Each row has a class, written as a number after it; each block has new classes, again numbered from 0 up.
[ 37   9 -34 -12 -42   2   7 -20 -40  15  14  -9 -31  42  52 -35  -5 -24
 -30 -31 -35  28  32 -10  -9   5 -18 -71  -4 -16 -14  -8]
4
[ 31  -8 -30   0 -15  -9  14 -28   1  14  12  14  -9  29  43 -42 -21   3
 -13 -19 -25  31  20  22  -6  29  -2 -85 -16 -31 -21   0]
5
[ 40  16 -36 -11 -37   7  14 -32 -37   5  10  -7 -29  44  42 -48 -10 -30
 -26 -33 -53  27  26 -15   0  13   3 -69 -16 -20 -11   0]
3
[ 23   1  -2  15 -13 -26  -1  34  13 -10  47  -1  50  14  29   3  36  -6
  -3  -9 -54  24  -7 -42  36  30  -5  12  18  -3 -10   6]
2
[ 18  -1 -18 -10 -20  18  -6 -11  -1  26  13   0  21  22  35 -21 -12 -35
 -10 -27 -35  18  37  20   3  12 -21 -66  -6 -27 -22  -3]
4
[ 36   7 -40  -6 -37  -1   8 -38 -33  12  19   9 -32  43  56 -43 -10 -27
 -21 -31 -38  39  17 -11  -5  18  -7 -63 -20 -18  -7  -2]
6
[-25  -6  41  27 -45 -42  47 -59   6 -14   8  44  -6  38 -27 -20  13 -51
 -57 -29   7  12  -4 -19  42  27   2 -77 -42  -2  27  27]
4
[  12  -19   35   12  -27  -53   26  -44   20  -11  -25   37    4   42
  -12  -33   -3  -31  -33  -26   20    6    8    2   41   43   -6 -114
  -28  -18   15   40]
4
[  3  -6   3   9 -28 -36   0  -4   0 -13  53  -6  61   7  25   0  28  -7
 -15 -15 -75  30 -22 -42  25  37   6  10  18   6  -9   5]
6
[ 14 -10   1  -1  16  -3   1  18  17 -15  37 -16  60  20  31 -19   9   7
   7 -22 -78  11   9 -42  34  48   2 -23  10 -38 -53  15]
3
[ 19   0 -21  -7 -12  16  -5 -25  -2  21  17  17  17  23  43 -26 -16 -31
  -6 -24 -37  31  21  20   2  18 -12 -58 -22 -29 -19   2]
6
[ -2 -14  -2   3  10 -17  -2  19  14 -13  33 -22  58  26  36 -11   7  14
   5 -14 -65  22   7 -39  28  47   7 -25  13 -29 -46   9]
5
[ 42  14 -38  -5 -32   7   4 -15 -36  11  21 -14 -33  39  62 -23  -6 -27
 -42 -30 -34  34  22 -15  -6   1  -1 -62  -6  -9 -10  -9]
5
[ 35   0 -28  -6 -13   5  13 -39   6   7   9  11  -1  34  35 -61 -13 -15
   4 -18 -38  29  27  10  -3  33   2 -84 -18 -45 -23  10]
3
[ 28   0 -31  -7 -15  16  -5  -4   1  28  13  10  15  29  36 -18 -14 -32
  -4 -23 -36  19  35  22   7  10  -6 -66 -15 -33 -17   3]
0
[ 18 -14   5  -7   7 -30  -3  36  14   8  35 -28  60  23  51 -10   0  12
  20 -17 -64  19   4 -35  32  48  -6 -11  16 -33 -51  17]
1
[ 33   1 -30   2  -8  -1  11 -26   5   9  10   7  -9  40  49 -45 -19 -11
  -6 -20 -20  41  25  25  -9  31  -6 -78 -20 -38 -10  -2]
5
[-33 -12  -4   4  -7 -28  -7 -15  19 -14  47   9  66  22  25 -21  33   0
   3 -26 -66  35   5 -34  18  53  13 -19   3  -7 -29  12]
5
[ 25  -2   6  10 -21 -36  -4  30  -4  10  51 -26  52   7  35  11  25 -10
 -18 -14 -59  13  -9 -42  33  28   2  20  26   4 -16   8]
1
[ 18 -18  34  15 -17 -38  32 -46  27   7 -13  36   0  49   1 -27  -8 -50
  -8 -28  26   8   3   9  42  48 -13 -79 -42 -25  23  47]
1
[-16 -13 -15  10 -23 -32   1   5  11  -1  45  14  68  21  14 -25  27 -12
   4 -21 -78  20   6 -38  32  54  22 -13   7  -6 -23   8]
0
[  7 -11  -1   2   0 -22  -1  14  15  -7  41 -11  57  24  49 -15   5   2
   6 -16 -74  27   0 -49  33  51   3 -25   6 -31 -48  12]
6
[  3 -17  16  22 -42 -25  29 -62   9 -10  15  47  -8  41 -33 -16   9 -65
 -51 -37   4  15  -9 -19  51  22   7 -76 -38 -17  38  34]
0
[ 39  12 -35  -8 -33   8  12 -25 -33  18  16   8 -22  40  57 -31 -10 -36
 -13 -24 -42  39  18  -5  -5  12 -10 -58 -16 -17  -6  -6]
6
[-20  -3  39  31 -49 -43  42 -54   1 -14  14  41  -5  39 -23 -14  21 -50
 -65 -23   7  19   1 -16  42  15   3 -81 -35  -4  30  29]
4
[-19  -7  31  29 -53 -51  55 -70   8  -8  15  53  -3  45 -22 -21  13 -45
 -53 -20  -8  19  -8 -13  38  28  20 -87 -49  -9  27  37]
0
[  13  -14   20   19  -30  -42   27  -38   29   -2  -17   39    3   49
  -12  -27   -8  -53  -27  -25    7    0    9   -5   47   44   11 -101
  -43  -21   25   39]
0
[  28  -13   27   20  -28  -39   37  -61   24  -16  -16   42   -4   40
  -21  -36   -9  -44  -37  -28    5   -2   -2   -4   49   42    6 -103
  -38  -21   27   45]
3
[ 32  -4 -18  -9  -8 -18  19 -39   3  27  12  31  -8  38  48 -56 -18  -4
  19 -23 -15  38  18  22  -5  42 -12 -65 -24 -42 -19  14]
1
[ 41  -4 -26  -6  -3  -6  13 -18   9  15   3  35  -4  31  36 -49 -17  -1
  12 -16 -21  37  18  22   5  32 -15 -72 -22 -42 -18   5]
2
[-11 -10  -5   1  -9 -23   2  -5  13 -13  41   7  73  18   8 -40  26  -3
  12 -20 -84  25   7 -41  28  58  22 -22   5 -18 -34   9]
3
[-23 -10 -13  13 -23 -23   4  -4  11   0  53  14  57  19  15 -13  32 -24
 -10 -28 -81  15   1 -50  32  49  20  -5   3   0 -24   8]
0
[  5 -18  25  24 -36 -23  29 -68  10 -12  17  59  -3  32 -25 -11   9 -69
 -51 -37   6  25 -19 -13  52  25  -6 -72 -41 -11  41  32]
6
[ 40  10 -35 -13 -27   6  10 -15 -30  15  11  -2 -32  40  52 -36  -7 -27
 -18 -28 -34  31  29 -11  -8   7 -17 -69  -2 -23 -17 -11]
4
[-22 -10  -3   8 -11 -24   2 -12  17 -15  45  12  73  19   3 -34  32 -11
   7 -24 -86  19   6 -41  31  60  19 -11   2 -10 -26  12]
3
[ 29 -12 -31  -8 -11  -3  13 -19   1  28  10  18  -3  23  36 -57 -27 -12
 -14 -24 -30  31  28  19   0  30   3 -84 -12 -36 -28   1]
7
[-27  -6  35  25 -34 -35  48 -64  10  -5  17  50  -9  33 -28 -22   9 -49
 -58 -31   5  17  -3 -20  41  32  10 -60 -42  -4  27  32]
7
[-17  -7   0   4  -9 -19   1 -16   7 -14  48  21  75  15   4 -34  36  -4
   4 -26 -80  24   5 -40  31  55  19 -13   7 -12 -32  15]
3
[ 19 -15  34  15 -20 -46  27 -47  28  -7 -22  59   2  42 -18 -28   1 -35
 -24 -23  24   7   0   0  50  45  -7 -97 -45 -19  22  46]
2
[  7 -19  30  17 -23 -40  39 -50  25   0  -9  35  -9  36 -19 -24 -14 -44
 -46 -31  12  -1   1 -10  46  44   1 -90 -35 -17  19  40]
7
[ -3 -17   2  -5   5 -24 -10  19  11 -11  32 -22  58  24  36 -16  12   9
  -4 -22 -69  11  13 -52  30  41  -4 -32  20 -29 -57  10]
4
[-19 -12   2   7 -15 -23   1 -12   8  -2  42  23  71  12  19 -22  28 -19
   2 -25 -69  31  -7 -35  31  62  11 -13   0  -1 -27  11]
6
[ 25   3   0   7 -22 -23   1  16  12 -17  44 -29  56  13  25  -2  21 -15
 -13 -13 -79  16  -4 -42  31  26   8  -7  22  -9 -12   7]
3
[ 27  -8 -29  -8 -14  23   6  -4  -3  35  15  -4   7  22  38 -33 -32 -25
 -17 -26 -36  18  38  21   7  14 -10 -68 -10 -36 -30   0]
7
[ 41  13 -35  -6 -35   6  13 -10 -36  18  14  -1 -37  43  50 -32 -10 -27
 -26 -28 -31  24  34 -13  -3   2 -18 -64  -7 -19 -10 -12]
4
[ 15   5   5   5 -16 -31  -8  16   6 -16  42 -34  53  18  32  21  30   1
 -10  -2 -58  24  -3 -42  18  21   2   2  30  -3  -7   6]
5
[ 41  11 -39  -3 -37   9   9 -16 -28  12  21 -15 -31  49  62 -23 -12 -31
 -30 -32 -36  29  28  -6  -6   7 -12 -61 -15 -12  -2  -8]
5
[ 22   5   8   8 -10 -25  -7  20  12 -15  46 -15  54   8  30  10  35 -10
 -13 -11 -56  21 -14 -41  26  26  -7  25  20   3  -7   4]
2
[ 12 -23  27  16 -36 -28  30 -67   5   4  19  35 -11  36 -21 -16   7 -63
 -46 -37  11  14 -17 -16  47  25  -8 -59 -33 -15  30  37]
1
[ 43  -9 -24 -10 -12 -13   7  -6  -8  38   9  13  -3  28  51 -46 -21  -8
   0 -23 -23  31  23  27  -2  30  -8 -74 -18 -33 -29   4]
1
[  2 -20  31  14 -23 -36  40 -62  29   1 -10  37  -3  41 -16 -33 -18 -44
 -37 -31  12   3   6   0  41  49  -3 -94 -40 -23  18  43]
7
[ -2  -7  30  31 -37 -29  39 -52   0 -11  13  55  -2  32 -16 -10   8 -54
 -53 -24   4  24 -16 -11  53  22   6 -68 -38  -6  33  33]
6
[  7 -10   4  -5  16 -17  -3  23  21 -11  35   2  62  24  38 -15  15  14
  19 -14 -63  25   2 -47  38  44  -5 -15   9 -35 -53  18]
2
[-21 -11  31  28 -28 -26  46 -58  14  -2  18  50  -7  35 -27 -14   1 -50
 -55 -27   6  10   2  -8  45  19   3 -61 -40 -13  29  34]
7
[ 17  -8 -25  -8 -22 -16  19 -36   5  10  12  23   4  45  42 -51 -14  -5
   3 -23 -38  32  23  19  -6  34  -1 -85 -28 -38 -20  12]
0
[-12   4  40  33 -40 -31  53 -57   7 -25  13  34 -12  41 -16 -24   9 -50
 -66 -26  -3  12  -6 -15  45  18  15 -76 -52  -7  28  36]
3
[ 50  13 -39  -4 -29   8  14   4 -34  18  12  15 -37  42  46 -36  -6 -23
 -17 -22 -28  33  25 -16  10   5  -9 -57 -18 -19 -12  -8]
2
[ 48  10 -41  -4 -23   0   8  -2 -28  13  12  17 -33  42  57 -42  -4 -15
 -17 -20 -30  30  22 -18   6   5  -5 -56 -13 -18 -16  -3]
2

A new block, with new classes numbered from 0.
[-66  10  10 -27  20 -20   4 -35   1  30 -20  50 -42 -31  -1  37  26 -42
   9  -7  -1  37 -30 -20  46 -13  43 -71  22 -21   2  19]
3
[ 39   2 -41   5 -27   1 -18 -18 -53  29 -37  15 -15 -37  14  39   4 -36
   1  -4  11  43 -25  37 -25 -17   2 -16  27 -15   0  47]
4
[ 12 -30 -35  26 -16 -28  27 -35 -23  38 -55 -37 110 -22  49 -47  18 -38
  17 -59 -48  14  12 -14 -44 -25  31  17 -42  39 -47 -42]
0
[-52 -28 -73 -13  26  -5  34 -12  33  20  29  16   2 -69 103  73  -9  -7
  62 -41   2   9 -45 -29  26  -1  92  71  56  -3   9 -77]
3
[ 14  12 -30 -32  33  52  -3   5  -1  15 -26  13   3 -35  43  39  18 -17
 -10   2  -1  20  31  81  -7  -1   9  -7  12   1  12 -42]
0
[   4   36   98  -10  -32   34  -10  -40   15  -19 -101   -3  -37   16
   24  -18   44   11  -30   19   24   37   25    2   66    4    1    9
  -32  -14    5   76]
3
[-55  89  14 -24  33  24  24  26   6  33   7  14   5 -14  31  32  17  14
   5  29 -38  20  19  38  42 -21  31 -33  56   3   7  -8]
6
[ 37  22 -19 -27  28  48  13 -11   6  27  -2  33  24 -15  25  20  22 -26
 -22   8 -27  28  35  27  -1  14   2   0  46 -13  20 -13]
3
[  0 -31 -12 -19  54  11 -12 -16  -2   6 -71  14 -17  25  13  68 -11 -40
  37 -11  38   4 -18  -6  42 -27  24 -21   9   5  12  13]
4
[  18  -71  -14  -21  -25   -2    2  -28  -26   -7   -1  -26   -9   11
   -2  -64   18   29    0  -36   32  -18  -16  -12  -11   25   -1   20
 -100    1   -9  -15]
4
[ -7   3  -1   8  -8 -40  10   8  -9   4 -19   4 -13   4 -18 -39 -10   6
   8 -19  17   5  -7 -45 -18  25 -18   3 -45  -4   6  19]
2
[-40  -4   2  25   0 -48  17   0 -10  15   9 -25 -25  19   9   8   9  10
  -3 -22 -20   4 -42   6  26 -29  37  -7  29  20 -16  -8]
2
[-41  -7 -31  -8  18 -48  31  10   0   4  43 -10 -63   0 -14  10  28  24
  19 -39   2   9 -28  12  -2  -3  27  -4  10   7 -18  13]
4
[ 46 -51   7 -24  18  41 -38  -6 -29 -16 -27 -13  11 -33  29  27  23  12
 -26 -25  13 -50 -54  91 -29  12  -9  39  28 -18  13   8]
6
[-32  44  -3 -20  63  43  30   2 -28  34 -19 -12 -25 -31  24   8   7 -50
 -19  24 -35  12  14  86  23  -7  59 -48  87   7  20 -65]
5
[-37  15 -26 -29 -16  27  23   8   5  17   9  13 -20 -36  -2 -26  36   3
 -32 -12 -35   4  -4  34  32 -59  74 -18  58  32 -48 -33]
1
[ 10  -4 -47  -9  35 -23  -2  21 -10   1 -11  35 -14 -48  -2  24  16 -19
   2 -32  40  28  -7  41 -55  13 -29  20  25   8   6 -11]
1
[-30   1 -25   4 -10 -16  27  32 -23   6  40  17 -49 -27 -17 -19  17 -11
  -8  -9   8  21 -18  16  11 -12  23 -23   3  12 -44  24]
3
[-19 -26   9  22   6 -42   2 -74 -26 -27 -55 -24 -73 -23  15   8  29 -18
  15 -42  69  42 -68 -52   5 -20  43  41  -1 -19 -34  75]
6
[-48 -12 -44  30  13 -41   9   4 -35  10  27 -39 -65 -25  -6 -11   0 -32
   8 -16  28   7 -45  -3  25 -19  36  -5  10  16 -10  -2]
7
[ -8  28 -42 -39  -8  83 -12   1  14  17  14  54  -2 -39   3  18  -8 -33
  -6  21  -6  13  48  -4  27 -21  41 -21 -16  21 -15  12]
0
[-20  26  19  50 -25  17   5   2   4  -9 -34   5 -29 -34 -10   0  13 -37
 -43   0   1  28  33  29  39 -55  44  29  53   5  -8  -5]
3
[ 29   2 -15 -18  49   2   2 -19  10 -19 -67  17  33 -18  14  28 -13 -60
  20 -19  -9  36  27  -7 -22 -11 -16  37  11  13   1 -48]
0
[  3  -4 -24 -77 -19  -3 -22  35 -32  28 -66  58 -25 -60  43  28   5  40
  44  -5  41   9 -67  65 -27  16 -30 -68 -82 -40   9 109]
5
[-98  59  37  11   1 -13 -10   9 -29  25  14 -63 -52  11  22  34  11  13
  11  25  20  28 -20  41  83 -25  57 -34  55  41  27  -1]
7
[ 10   3 -43 -11  11 -12  15 -14  -9  39 -78  -3  39 -60  54   3   2 -43
   6 -54 -23  23 -21  -3  -6  -3  47  14  22  34 -40 -32]
2
[ 20  19  -7 -41  46  23 -18 -20   9  14 -33  20  32 -52  34  68  27 -20
 -18 -20 -54   4 -31  66  -5 -19   2 -19  38   1 -19  10]
6
[-50  -6  62  19  -1   0   7 -37 -27  -6  -6 -79 -31  61 -20 -27   8  20
 -33  12  38  -3 -16 -22  15   3  44   1  40   6  18   4]
2
[-42  -4  -4  20   0 -34  18 -13  12  -3  19  25 -36  -4  -6 -12  24 -12
  -3 -18  -3   6 -21 -30  12  -9  28  10   7  12 -30  21]
1
[-53  -9  10  38 -12 -19   0   8 -26 -14  24   1 -72  -3  -7 -10  28  16
 -12 -13  44  -7 -39  22  43 -50  38  13 -22  16 -36  74]
6
[ -1   3 -23 -14  22  27  -1  32 -51   2 -15 -44 -88   1 -15  -6  -6  12
  12  -7  89  22   0  50  15  10  36 -33 -49  21  33  10]
4
[-28  -1 -46  16  32 -16  34  11  26  59  28 -15  44  23  32  14   2  27
  17 -44 -21 -15  16 -33  -3  23  50   3  36   5  27 -56]
2
[-34   1  31 -13  12  16  12  -2  11 -30  29  -3 -52 -11  -1   2  23   4
  -6   3   6   4   0  37  20  -4  34  15  28   5   0  12]
3
[ 14   3  -8 -10 -22  21  -6   1  -1  12 -29   0  23 -21   3 -14  -7  -4
 -20 -15 -18  -9  -3   0 -15   0  23   5   9   7 -16  11]
2
[-63  62 -38 -29  16 -17  21  33 -22  53 -85  19 -17 -75  67  34   8 -15
  52 -40  22  77   3  37  30 -18  84 -21  21  14  21 -63]
0
[ -2 -35 -17  38  20   6  -7 -57   1 -27  -8 -45 -11   7 -54  11 -41 -59
 -21 -18  25  -5 -27 -93  -5 -35  24  14 -35  33 -31  54]
5
[ 21 -43  -2  19  54 -27  25 -21  39 -36   6   3  12  18  13   4  16   0
   7 -57 -18 -11 -14 -33 -13  47  17  52   7 -26 -59 -31]
6
[  -6  -26  -16  -24  -30  -21  -29   29  -20   -4  -40   49  -48  -13
  -18   -6    9   40   18  -28   92   20  -14    0  -19   15  -35   -9
 -112  -35   31   66]
0
[  5  35  -9 -56  18  -5 -17  -5  17  37  -4  33  58 -40  50  43  25   4
  22 -19 -83  21   1  74 -19  18  17 -24  61 -22  34 -27]
7
[ 16 -24 -14  15 -27  -9 -16  26 -22 -18  16  -4 -20  21 -13 -19 -10   5
   5 -13  15   9 -19  15  22 -12  27  14   1   5 -28  24]
7
[-47 -43 -25 -31  28   4  -5  10 -29  -4  27  13 -25 -16 -25  -7 -26  -6
  11  -9  52 -16 -19  12 -26  -3  44  -3  24  -5  40 -55]
2
[-76  42   3  -4   0  -7   5   7  14 -16 -17 -31 -79 -58 -20  -4  19 -18
 -24  -5 -13  14 -10  36  54 -62  60 -16  37  21 -34   9]
7
[-38   4   9  10  -1 -53  10 -14 -14   6  19 -18  -7  18 -10  -3   2   6
  10 -11   8  26 -17 -29  -6  12 -11  -9   5  20 -15  -9]
2
[-36  48  12 -17  11  54  12 -11 -23  -6 -60 -16 -51   2 -32 -13  -5  -7
 -19  24  84  56  52  -2  22 -61  57   8  49  13  23  35]
5
[-45   6  -8   4  -3 -22  -3   0 -34  11  31 -33 -41  -3  -7 -16  17  10
 -17  -1  18  12 -26  29  13 -18  27   0  16   1  26  10]
7
[  3  14   2  11 -32 -36 -20   8 -25  -1   8 -41 -26  12  11  11  -2  40
  23  -7   6  32 -37  23   7 -11   4  -2 -10 -10  31  30]
7
[ 23 -24 -30 -23   5  33 -35  24 -20 -28 -32  14 -21 -55 -33   9  11   4
 -26 -39  71   3 -19  53 -31 -31   4  -2 -48  19 -58  85]
6
[ 22 -11  61  13  27   7 -45 -24 -56 -37 -77 -81 -63  10  -7  55   4  -2
  41   2  83  37 -15 114 -29 -20  -3 -53  35  12  42  54]
5
[-49  14 -26  -6   8 -35  32 -42  -8  10 -27 -30  -9 -32  15   0   6 -21
  13 -20  23  46 -13 -49 -13 -38  31  30  47  28 -25  -9]
2
[-21  16  -8 -68  24  27  15   2  -3  27  -6  26  26 -19  26 -20  13   7
  18  -3 -29   1  19  16 -20  32  22 -19 -19 -17  40 -45]
0
[-38 -38  -7 -40  21 -26   1 -68  -4  38  -2  19  -1   1  23 -46  44 -13
  23 -49  -6 -11 -26 -54  24  22  62   5 -18 -14  39  13]
7
[ 14  38 -12 -42  18  48  -2  19 -18  30 -14  36 -28 -35  25  30  25 -19
  -8  -2   9  54  14  69  27  14  40 -46  25  14  -2  18]
3
[-10  -5 -29   5  10  37   6  -7 -13  12 -33   5 -57 -42  29  30  27 -34
 -19  -4  50  12  -9  28  46 -51  36  32  51  15   6  35]
3
[  8  20  -2  -2  20  20  -5  -7   0  16 -44   3   1  -4  31  43  15 -21
   6  -7  -1  24  18  27   8   3  10  -1  26   1  16  -1]
0
[-38  15  -2 -36  43  -7  -1   7 -26  27 -36 -16 -41 -19  10  -4  25 -10
  -9 -14  14   2 -34  43  19   7  40 -30  23 -13  36  20]
7
[ -38   17   -1   22   -4  -39    7   18  -88   20   21  -28 -112   18
  -20   17    8   -4   -3  -26   22   56  -85   62   52  -52  103  -46
   74   40  -13   49]
5
[ 48 -45 -84  54  20 -22  22  39 -35  -3  36 -13 -54  11 -14   9  -8  -9
  12 -58  57  39 -13  26 -21  19  32   3  18  22 -72   9]
5
[-28 -18 -17   1   3 -39  -3 -10  -2  -8  56  -6 -27  17 -14   6   5   0
  16 -19 -19  17 -33  -3  21 -21  41 -13  23   3 -20   1]
7
[-27  -5  44  32 -38 -17  -3 -11  -5 -15  22 -31 -50  37 -22 -28  30  39
  -9 -11   8   4 -15   4  29 -10  37 -14   2  13  -7  10]
1
[-39  17 -10 -17   3 -13  -2  12  -1   3  24 -14 -71 -17 -13  -3  17   4
   3  -9  -8  -2 -33  11  43  -7  35 -27  15   5  -9  35]
7
[ 33   9 -51 -10 -30  40   8  22 -23  30  14  25   8 -25  46  17   4   5
  -7  -7  14  56   9  30  25   9  36  12  26   8 -20 -39]
3
